In the rows, 128 means zero.
Each row has a class, written as a number after it.
[109 111 135 139 143 101 109  72 125 136 140 127 112 123 142 138 126 143
 105 132 124 119 120 149 131 147 104 122  99 126 106 136 156 149 154 113
 146 110 135]
7
[174 162 159 151  97 129 161 123 159 152 127 151 117 122 119 116 173 132
 118 113 120 148  85 144 128 157 138 129 155  88 116 111 156 128 107 112
 110 122 159]
4
[142 114 128 116 117 126 108 107 145 105 140 126 118 101 138 166 146 125
 128 129 135 141 136 130 123 142 113 138 148 140 150 111 143 134 153 125
 138 119 111]
6
[128 112 116 129 116 141 111 138 127 137 143 112 120 121 116 142 136  89
 132 120 124 131 135 127 135 108 114 123 123 143 135 149 117  99 120 135
 117 121 152]
2
[121 127 122 118 119 157 135 129 126 142 161 124 120 132 107 139 128 125
 133 126 141 142 126 131 122 140 112 139 133 136 121 109 152 130 105 130
 123 123 154]
1
[118 165 129 126 109 111 130 119 126 129 155 140 132  97 121 183 117 111
 128 126 146 149 159 111 119 145 126 146  71 161 155 118 141 139 124 135
 120 131 122]
4
[119 137 112 116  94 100  93  92 127 155 177  85 103 101 120 146 116 158
 135 123 141 159 136  87 158 136 112 126 120 150 114  87 101 101 116 159
 105 121 160]
2
[ 98 134 124 126 117 136 142 147 122 145 159 118 115 139 119 133 144 113
 126 121 131 138 135 136 136 111 117 126 105 136 132 137 113 127 121 134
 145 126 148]
4
[101 130 111 131 102 157 115 157 123 127 148 139 101 127 102 164 123 102
 127 111 126 131 121 122 128 137 111 131 105 117 137  94 139 121 134 120
 121 125 138]
5
[155 104 153 155 119 167 128 151 161 163 135 133 109 137 125 104 117 113
 143 177 139 104 158 128 141 160 121 117  90 111  91 139 124 121 103 126
 101  95 136]
6
[126 161 110 110 132  85 157 148 136 156 104 173  51 123  85 154 133 136
 131  58 130 174  84 139 170  94 129 128 109  75 129 116 166  88 166 112
 119 152 132]
4
[175 107 158  91 134 147 120 224 112 143 110 175 126  97 110 192 137  68
 119  90 162 137 133  58 114 116 156 132 115 116 173  99 123  93 159 126
 116 125 126]
0
[110 117 117 132 126 145 128 149 137 123 152 115 121 126  81 144 143 113
 133  95 136 166 151 127 150 112 120 111 143 121 113 106 113 127 123 123
 135 117 139]
1
[130 141 124 132 126 146 149 130 138 153 132 128  99 102 115 178  89 136
 108 137 138 116 117 120 113 157  99 139 119 141 130 121 178 128 138 127
 131 127 162]
0
[151 138 127 138 128 141 122 128 110 159 131 119 118 108 158 171 137 135
 138 131 134 105 130 111 144 120 139 119  78 123 136 130  91 118 129 115
 121  96 125]
2
[119 140 132 133 113 134 121 165 121 125 128 138 106 110 109 153 133 106
 119 112 116 150 129 108 155 109 129 127 135 125 105  91 108 116 144 131
 124 154 131]
3
[105 150 110 108 120 105 123 110 128 110 153 107 123 104  85 170 118 103
 135 133 149 167 173  99 127 126 103 153  95 158 106 102 131 142 146 179
 120 156 117]
3
[124 100 115 140 122 132 117 131 130 122 158 117 133 117 126 145 126 136
 106 122 132 120 130 137 131 143 117 125 122 147 122 143 144 134 127 121
 147 121 132]
0
[100 106 120 130  98 152 122 188 127 143 142 134 104 130 114 128 146  99
 125 136 129 110 128 132 158 100 123 123 122 149 133 143 116  91 126 120
 118 147 149]
5
[109 129 104 145 140 143 129 119 135 110 142 146 106 124 102 176  95  91
 150 105 110 130 139 119 117 136 107 145  60 122 130 134 130 115 149 126
 128 127 126]
2
[148 123 124  96 120 123 165  88 162 156 128 173  95 137  39 155 127 121
 139 120 192 178 122 103 132 156 104 167 101 104  86  77 189 148 125 175
  94 155 131]
1
[160 150 134 174 148 124 116 113 125 154 152 100 123  66 176 195  98 118
 125  90 120 113 117  67 103 126 137 107  76 129 152  98 108 101 110 113
 110 104 132]
2
[115  95 116 106 129 104 115 165 128 149 176 128 102 112 128 167 144 145
 122 103 134 156 110 141 139  78 124 125 153 119 111 121 127 157 144 114
 129 152 106]
7
[193 133 139 144 127 119 108 124 152 125 136  99 112 106 137 142 116 139
 155 128 136 128 138 136 119 135 133 109 105  89 116 144 146 119 134 140
  81 102 129]
1
[105 121 136 112 158 111 139 117 111 154 125  99 126 134 173 161 145 109
  88 153 111 126  94 135 115  84  86 103 112 135 109 145 141 160 143 134
 152 127 125]
7
[122 121 125 130 111 157 107 160 123 139 144 116 103 123 113 109 126 115
 137 118 134 150 127 130 144 108 130 125 152 142 109 113 116 122 123 134
 122 141 155]
3
[140 143 130 133  94 119 133 129 121 132 122 156 142 135 141 123 152 144
 113 124 136 156 111 158 118 118 149 133 125 109 115  90 169 138 105 104
 104 150 121]
4
[182 120 125 134 106 126 117 150 128 163  88 162 117 118 161 143 131 157
 113 119 132 153  73 161 133 131 141 125 115  96 119 137 165 137 134  94
 103 142 104]
0
[123 133 128 128  88 138 117 117 160  95  74 120 149 137 104 111  84 130
 128 119 129 189 142 148 117 135 126 142  85 118 114 116 164 126 155 127
 111 112 130]
1
[ 54 151 100  70  93 110 133 169 123 113 145 122 150 102  78 159  98 155
 173 129 184 197 233  67 143 124 165 161 103 176 157 108  74 118 130 119
 134 128  84]
4
[152 131 147 139 105 138 129 114 132 129  80 141 120 121 163 146 114 137
  99 134 108 139  77 142 114 145 128 130 118 116 133 120 188 118 133 110
 118 127 140]
0
[167 157 127 128  78 114 131 104 136 121  84 106 162 133 127 103 133 157
 143 134 122 153 118 158 116 148 149 147  77  95 118 121 118 122 133 131
  83 114 126]
2
[135 133 121 133 126 119 142  90 117 151 147 101  91 128 132 154 130 152
 124 125 124 105  83 130 142 153 121 103 127 113 138 119 133 135 110 143
 122 111 146]
0
[108 136 131 103 132 141 141 151 127 119 117 148 105 118 118 174 116  99
 127 150 125 136 115  97 143 108 113 126 101 150 120 121 127 140 149 144
 128 131 117]
7
[117 116 111 121 129 109 103 133 150 110 164 131  97 117 123 154 142 110
 148 122 134 138 135 127 146 114 109 130  95 148 134 153 131 119 172 139
 130 149 118]
5
[ 61 103 152 117 115 129 156 147 106 127 171 103 126 139  91 142 163 117
 107 115 113 142 129 138 137 112 135 133 129 127 122 106 122 123  88 109
 140 119 147]
7
[152 117 143 138 112 134 135 120 133 142 109 131 112 133 175 144 153 145
 110 136 113 131  86 167 125 125 118 133  97  97 120 112 142 139 140 110
 129 129 109]
6
[107 112 116 149 109 122 104 138 125 137 153 134 125 117 120 156 123 105
 103  87  94 125 133 122 127 121 107 143 122 114 129 113 105  95 151 119
 138 140 152]
2
[113 145 124 125 116 137 137 123 122 122 150 133 128 100 103 164 106 111
 118 138 128 114 122 105 109 152 107 145 116 161 131 103 137 147 121 150
 118 136 140]
7
[148 144 143 155 104 129 140 134 142 160 118 118  93  89 119 162 128 142
 106  97 117 108 116 148 139 113 135 150 171 101 139 131 131 137 153 115
 130 131 146]
3
[155 150 151 131 150 109 107  61 113 107  93 128 141 137 136 104 168  78
 135 148 145 153 140 122 133 137 135 102  68 139 102 101 157 122 141 154
 109 113 139]
3
[143 151 152 116  97 146 121 122 122 115 109 110 130 141 139 111 126 129
 156 137 145 168 128 147 144 143 167 120   6 142 147  84 139 121 113 126
  92  69 124]
6
[149 133 141 165 117 123 104 141 129 140 147 141  96 102 128 167 124 137
 123 135 129  93 142 150 138 152 116 119 120 109 131 124 130 135 155 104
 108 140 142]
5
[148 108 148 143  82 165 119 142 132 118 134 126  78 118 162 148 159 123
 133 146 103 111  85 134 140 131 133 115 145 109 134  81 130  83 107 126
  96 130 145]
6
[103 191 165  67 181 113 170 166  96 155  91 170  88 191 118 108 100 133
 151 135  99 145 118 138 143 147 138 143  40  62 107 130 144 109 199  88
 139 102 143]
3
[109 138 119 136 113 136 108 137 124 110 142 142 157 121 151 102 137 109
  95 120  76 112 138  92 146 130 122 152 129 146 124 103 110  88 123 134
 155 114 117]
6
[127 134 139  98  89 173 116 201 116 110 151 103 124 124 117 119 119 108
 141 128 137 158 104 108 141 119 145 118 141 170 136  97  93 126 114 137
 114 125 152]
3
[134 137 128 123 129 130 128 147 120 143 154 105 135 119 125 141 146 134
 127  98 123 139 140 131 131  98 140 124 157 114 138 115 121 127 116 116
 128 110 135]
1
[107 107 125 147  96 153 122 109 137 140 121 153 107 144 115 141 121 118
 136 143 124 144 133 136 125 136 113 132 144 107 102  84 141 122 117 129
 102 163 146]
1
[101 132 136 129 110 136 142 157 123 102 139 102 125 137  95 122 125 111
 102  97  92 141 112 162 137 115 123 144 142 122 123 146 134 136 126 119
 146 127 138]
3
[137 111 124 141 120 127 131  95 120 133 137 107 137 133 141 125 145 149
 103 108 129 147  83 152 111 140 134 115 142 117 124 109 175 142  87 110
 127 119 133]
0
[113 153 139 142 114 115 156 103 133 130 107 115 128 123 113 146 117 124
 117 137 128 109 134 141 108 148 134 134  96 107 143 124 185 114 113 103
  99 112 134]
5
[112 133 116 135 121  92 135 104 156 134  98 155 122 130 161 168 114 139
 124 142 104 103 111 132 107 129 123 120 181  90 145 124 135 153 177  89
 119 165  94]
5
[151 123 137 138 116 149 134 119 133 131 128 140 110 139 104 131 124 118
 143 112 141 164 100 146 134 146 134 119  88 112 115 112 168 129  88 121
  90 119 134]
1
[164 169 122 117 110 126 149 137 128 155  90 147 119 129 145 119 131 135
 142 125 138 138  93 148 106 133 139 137  84  97 138 138 160 115 137 122
  98 128 128]
4
[156  87 133 138 111 132  83  87 165 124 106 112 109 111 181 135 102 152
 155 143 129 115 125  65 134 131 143 108 158  99 122 129  88 103 148 127
 115  97 113]
2
[196 121 105 136 178 100  87 186 107 147 112 159 162 105 146 155  54 122
 121  75 138 149 130 187 108 119 109 150  13 133 150 252 117 187 178  84
 137 142  50]
2
[117 147  94 128 117 134 133 123 147 138 118 130 104 105 101 181  97 105
 139 104 120 133 140 110 129 120 108 136 127 115 144 130 135 118 147 143
 118 122 119]
1
[145 157 125 150 126 126 133 100 129 116 118 106 130 115 116 106 151 122
 122 100 126 154 117 139 124 113 147 127 123 115  99  89 173 118 112 128
 112 119 141]
3
[162 135 124 141 107 125 126 116 131 121  98 132 121 142 144 105 137 137
 137 143 133 132 112 184 115 116 126 129  98 104 118 158 152 140 137 140
 104 147 125]
4
[108 121 109 109 117 135 117 136 126 118 143 147 132 110  99 151 134  93
 140 119 140 152 139 116 118 120 130 145 109 153 131 116 150 134 124 134
 115 128 113]
7
[116  99 123 134 155  84 107 118 106 112 167 129 136 128  99 148 147 107
 102 130 145 133 182 154 164 127 103 109  83 148 107 125 133 145 122 126
 136 132  97]
6
[165 126 148 138 125 123 100 111 121 114 131 116 114 123 153 135 141 137
 126 127 133 150 125 164 138 126 131 117  67 116 123  99 159 134 129 124
 112 103 116]
6
[ 99 147  93 126 134 138 126 133  65 181 173 138 115 123  99 160 137 109
 112  69 126 145  95 132 118 156 109 127 124 143 167  80 121 134  90 122
 142 145 157]
0
[130 132 113 144  93 134 113  91 151 128 107 130 105  93 114 175 124 101
 134  95 110 145 126  96 132 128 116 150 127 119 150 114 113  96 149 146
 122 123 137]
2
[130 137 104 105 108 104 113 105 146 114 149  97 103 105 104 156 130 145
 161  98 130 143 139 127 140 120 124 147 132 129 157 138  99 107 179 147
 126 117 145]
2
[108  99 142 148 126 118 125 127 147 133 161 120 134 108 115 171 124 131
 122  91 127 143 172 114 139 154 140 136  84 101 128 157 126 113 119  82
 145  76  99]
1
[ 88 155 119 103 141 121 118 182  94 129 137 135 160 143  80 103 137  78
 116 126 129 154 195 108 174  66 144 119 141 167 103  97  99 136 124 141
 134 139 130]
3
[111 108 125 126 125 104 113 113 136 113 145 128 134 113 122 178 152 121
 129 136 154 139 172 136 115 119 124 133 126 129 135 120 151 149 152 107
 126 145 102]
5
